Below are the code and all the weights of a small trained network. Each question names an input and a class and asks about switching units off, where a switched-off unit gives its printed mean instead of its output.

import numpy as np


def w(rows, s, z=0):
    codes = np.array(rows[::2]) - 128.0
    scale = np.full(codes.shape[1], s)
    scale[-1] = z or s
    return codes * scale


def norm(h):
    return h / np.sqrt((h * h).mean(-1, keepdims=True) + 1e-5)


def f(y):
    return np.maximum(y, 0)


def log_softmax(a):
    a = a - a.max(-1, keepdims=True)
    return a - np.log(np.exp(a).sum(-1, keepdims=True))


def net(x, mask):
    res = np.array(x, float).reshape(1, 5) / 4 @ E
    u = 0
    for l in range(4):
        y = f(norm(res) @ A[l][:, :-1].T + A[l][:, -1])
        res = res + np.where(mask[u : u + 4], y, B[l][:, -1]) @ B[l][:, :-1]
        u += 4
    return log_softmax(norm(res)[-1] @ U[:, :-1].T + U[:, -1])


A, B = {}, {}
E = w([
[131,88,115,162,107,145,97],'x0',
[84,57,2,82,165,58,62],'x1',
[174,140,155,102,107,152,156],'x2',
[67,80,146,179,145,197,80],'x3',
[70,82,134,199,144,156,120],'x4',
],0.0088)
A[0] = w([
[79,131,194,254,88,209,144,20],'L0N0',
[73,66,210,147,190,185,145,72],'L0N1',
[217,102,116,152,48,131,94,3],'L0N2',
[232,224,150,120,111,109,171,5],'L0N3',
],0.0076,0.0025)
B[0] = w([
[21,61,177,227,219,255,182,250],'L0N0',
[127,103,89,196,179,109,172,205],'L0N1',
[198,78,123,136,72,175,50,163],'L0N2',
[83,154,218,19,34,213,193,254],'L0N3',
],0.0064,0.0061)
A[1] = w([
[119,179,131,194,179,174,169,231],'L1N0',
[178,254,176,23,73,159,240,12],'L1N1',
[115,139,117,224,86,105,183,4],'L1N2',
[116,66,54,90,184,14,135,3],'L1N3',
],0.0073,0.0008)
B[1] = w([
[48,90,165,140,137,111,151,181],'L1N0',
[137,131,110,72,76,14,254,254],'L1N1',
[101,115,92,141,211,177,111,150],'L1N2',
[104,188,121,162,91,105,81,196],'L1N3',
],0.0088,0.0095)
A[2] = w([
[254,161,116,107,87,194,103,42],'L2N0',
[178,171,144,146,160,132,137,35],'L2N1',
[67,131,47,114,179,83,2,4],'L2N2',
[105,153,189,72,79,163,205,43],'L2N3',
],0.0075,0.002)
B[2] = w([
[121,183,221,141,2,206,73,144],'L2N0',
[92,177,105,158,157,134,40,128],'L2N1',
[200,244,45,183,185,142,81,254],'L2N2',
[118,171,69,55,148,42,99,243],'L2N3',
],0.0077,0.0061)
A[3] = w([
[133,95,206,209,191,142,133,3],'L3N0',
[27,76,135,130,119,168,155,195],'L3N1',
[81,93,111,77,148,55,2,111],'L3N2',
[41,223,137,135,102,173,246,190],'L3N3',
],0.0063,0.0016)
B[3] = w([
[83,88,153,80,152,168,79,185],'L3N0',
[171,86,168,90,131,95,83,207],'L3N1',
[254,116,92,215,125,122,155,176],'L3N2',
[138,94,72,134,163,51,82,254],'L3N3',
],0.01,0.0063)
U = w([
[206,142,161,95,5,237,102,2],'0',
[199,202,35,201,115,106,32,164],'1',
[142,147,159,14,59,19,221,157],'2',
[52,42,187,190,188,182,131,131],'3',
],0.011,0.0065)

Each question gives the input, the list of numbers given to net, and the class t.
The units are the neurons (one row each of A and B). Each row of codes is followed by its name. A weight is (code - 128) times the scale printed after its matrix; where a second scale follows, it is the last column's (A, B and U).
mask holds one flag per neuron, layer by layer. A switched-off neuron (its flag False) gives its mean, the last column of its row in B, instead of its output. The means were averaged over made-up inputs and are rounded, as every weight is.
A unit's drop is (log p(t) with every unit on - log p(t) with that unit switched off) / (log p(t) with every unit on - log p(t) with every unit switched off).
The circuit of an input: a set's keep is (log p(t) with only the set's units on - log p(t) with every unit switched off) / (log p(t) with every unit on - log p(t) with every unit switched off). Starting from the 12 units with the biggest drops (on a tie, the unit counted first), units are removed one at a time, each time the one whose removal leaves the highest keep (on an exact tie, the one counted first), for as long as the keep stays at least 0.8.
circuit, biggest first: the units of the circuit, biggest drop first
most important unit: the unit with the biggest drop
top k neurons: the k neurons with the biggest drops, biggest first
k most important neurons of layer l: the k neurons of layer l with the biggest drops, biggest first
drop of u: that unit's drop, to one decimal
input [-7,5,-3,-2,-5], class 1: circuit, biggest first	(L0N3 L1N1)
input [8,2,3,-4,2], class 0: circuit, biggest first	(L0N2 L3N3 L1N1 L2N2)
input [-7,-5,8,1,8], class 3: most important unit	L0N0
input [-2,5,-1,4,7], class 1: top 3 neurons	(L0N0 L2N2 L0N3)
input [4,-2,4,2,-2], class 3: top 2 neurons	(L0N0 L1N1)
input [-2,-5,8,0,4], class 3: 2 most important neurons of layer 0	(L0N0 L0N1)
input [-2,2,-4,-8,6], class 1: top 2 neurons	(L0N3 L1N1)
input [8,5,5,-4,-6], class 0: 2 most important neurons of layer 0	(L0N2 L0N3)
input [-7,-2,-5,8,-7], class 3: top 2 neurons	(L1N1 L0N3)
input [5,5,0,-7,-1], class 1: drop of L1N1	0.1
input [8,-8,7,5,-3], class 3: drop of L0N0	0.7
input [-1,-1,-6,-4,2], class 1: drop of L1N1	0.3
input [8,-5,2,5,-6], class 3: drop of L1N3	0.0
